Below is a small trained network, with its code and all its weights. Each question gives an input and a class and asks what happens when units are switched off, that is, made to give their printed mean instead of their output.

import numpy as np


def w(rows, s, z=0):
    codes = np.array(rows[::2]) - 128.0
    scale = np.full(codes.shape[1], s)
    scale[-1] = z or s
    return codes * scale


def f(y):
    return y / 2 * (1 + np.tanh(0.7978845608 * (y + 0.044715 * y**3)))


def log_softmax(a):
    a = a - a.max(-1, keepdims=True)
    return a - np.log(np.exp(a).sum(-1, keepdims=True))


def net(x, mask):
    res = np.array(x, float).reshape(1, 5) / 4 @ E
    y = f(res @ A[0][:, :-1].T + A[0][:, -1])
    res = res + np.where(mask, y, B[0][:, -1]) @ B[0][:, :-1]
    return log_softmax(res[-1] @ U[:, :-1].T + U[:, -1])


A, B = {}, {}
E = w([
[2,142,102,94,44,82],'x0',
[81,196,56,50,149,218],'x1',
[84,102,126,213,203,209],'x2',
[156,27,176,76,45,229],'x3',
[61,47,187,108,223,128],'x4',
],0.0072)
A[0] = w([
[86,47,177,52,61,132,140],'n0',
[82,190,96,137,108,38,241],'n1',
[82,96,137,181,148,210,184],'n2',
[90,181,24,62,159,210,150],'n3',
[90,197,14,55,126,199,187],'n4',
[116,97,123,147,201,227,206],'n5',
[89,55,162,57,53,116,136],'n6',
[143,80,150,60,2,114,215],'n7',
[213,153,147,145,213,55,223],'n8',
[52,212,86,149,163,83,141],'n9',
[205,178,71,133,28,108,136],'n10',
[200,196,62,126,66,102,156],'n11',
[91,123,174,61,55,82,234],'n12',
[104,48,214,150,138,132,80],'n13',
[238,152,141,134,60,112,164],'n14',
[81,51,158,224,158,160,154],'n15',
[165,116,182,190,179,152,133],'n16',
[201,134,137,117,151,177,236],'n17',
[50,67,169,197,122,154,189],'n18',
[197,151,69,109,50,142,178],'n19',
[96,229,109,162,149,38,190],'n20',
[107,134,136,170,172,43,129],'n21',
[93,57,160,186,165,199,185],'n22',
[69,79,144,46,17,104,161],'n23',
[192,109,151,130,209,109,172],'n24',
[57,215,74,131,137,18,204],'n25',
[182,70,182,176,174,146,150],'n26',
[200,97,189,140,200,146,125],'n27',
[104,66,123,53,134,211,254],'n28',
[127,64,162,75,110,127,113],'n29',
[74,206,44,71,159,193,145],'n30',
],0.0081,0.0044)
B[0] = w([
[61,83,127,12,75,189,201],'n0',
[191,181,32,97,83,52,237],'n1',
[39,78,193,240,106,66,193],'n2',
[19,223,161,149,209,197,221],'n3',
[16,245,117,158,168,217,241],'n4',
[22,81,218,187,189,132,216],'n5',
[72,77,104,22,50,172,196],'n6',
[114,141,161,40,18,198,236],'n7',
[249,85,58,106,180,153,238],'n8',
[89,213,11,124,222,57,212],'n9',
[202,235,162,214,2,177,221],'n10',
[161,218,105,234,71,155,221],'n11',
[130,105,63,30,55,127,219],'n12',
[115,4,112,87,174,88,181],'n13',
[227,209,209,234,26,185,211],'n14',
[67,20,144,207,124,16,208],'n15',
[180,49,100,182,181,103,189],'n16',
[153,131,219,186,189,214,198],'n17',
[75,62,92,141,72,11,200],'n18',
[178,156,222,199,29,189,206],'n19',
[215,199,18,127,120,41,240],'n20',
[209,76,59,63,124,49,186],'n21',
[51,40,199,216,120,52,213],'n22',
[120,141,52,24,53,173,224],'n23',
[205,51,121,109,214,161,197],'n24',
[159,219,2,61,134,33,255],'n25',
[173,18,190,169,165,148,205],'n26',
[176,25,143,124,217,180,197],'n27',
[45,96,237,76,125,174,221],'n28',
[108,69,92,48,175,157,161],'n29',
[8,236,67,156,211,169,220],'n30',
],0.0067,0.0082)
U = w([
[213,66,167,146,226,181,124],'0',
[59,48,187,206,111,32,154],'1',
[22,172,185,151,197,189,3],'2',
[91,99,150,2,32,178,153],'3',
[209,197,186,220,26,188,162],'4',
[205,162,66,95,129,13,61],'5',
[79,225,49,146,154,114,177],'6',
],0.0082,0.0041)

Each question gives the input, the list of numbers given to net, and the class t.
The units are the neurons (one row each of A and B). Each row of codes is followed by its name. A weight is (code - 128) times the scale printed after its matrix; where a second scale follows, it is the last column's (A, B and U).
mask holds one flag per neuron, in row order. A switched-off neuron (its flag False) gives its mean, the last column of its row in B, instead of its output. The means were averaged over made-up inputs and are rounded, as every weight is.
A unit's drop is (log p(t) with every unit on - log p(t) with that unit switched off) / (log p(t) with every unit on - log p(t) with every unit switched off).
The circuit of an input: a set's keep is (log p(t) with only the set's units on - log p(t) with every unit switched off) / (log p(t) with every unit on - log p(t) with every unit switched off). Starting from the 12 units with the biggest drops (on a tie, the unit counted first), units are removed one at a time, each time the one whose removal leaves the highest keep (on an exact tie, the one counted first), for as long as the keep stays at least 0.8.
circuit, biggest first: the units of the circuit, biggest drop first
k most important neurons: the k neurons with the biggest drops, biggest first
drop of u: that unit's drop, to one decimal
input [4,-2,-4,-3,-8], class 4: circuit, biggest first : n10
input [-2,-5,0,-4,7], class 0: circuit, biggest first : n8; n24
input [4,-4,-7,-1,-2], class 4: 4 most important neurons : n10; n14; n11; n19
input [-6,-4,3,4,3], class 1: 3 most important neurons : n22; n15; n2
input [-3,2,7,-2,-2], class 1: circuit, biggest first : n2; n22; n15
input [-4,2,1,-3,6], class 0: circuit, biggest first : n24; n27
input [-7,-6,3,2,6], class 1: 4 most important neurons : n15; n22; n18; n2
input [-7,-5,-8,-6,-3], class 4: 2 most important neurons : n14; n10
input [5,-6,-4,-2,8], class 5: 3 most important neurons : n28; n21; n25
input [5,-5,-8,0,-2], class 3: 2 most important neurons : n12; n23
input [-7,7,2,-7,4], class 2: 2 most important neurons : n5; n3
input [5,0,3,-3,5], class 5: 2 most important neurons : n25; n4
input [-4,3,-4,-1,2], class 0: drop of n10 : 0.1
input [-8,-1,8,-3,5], class 1: drop of n22 : 0.8
input [-7,4,3,-1,-1], class 0: drop of n27 : 0.2
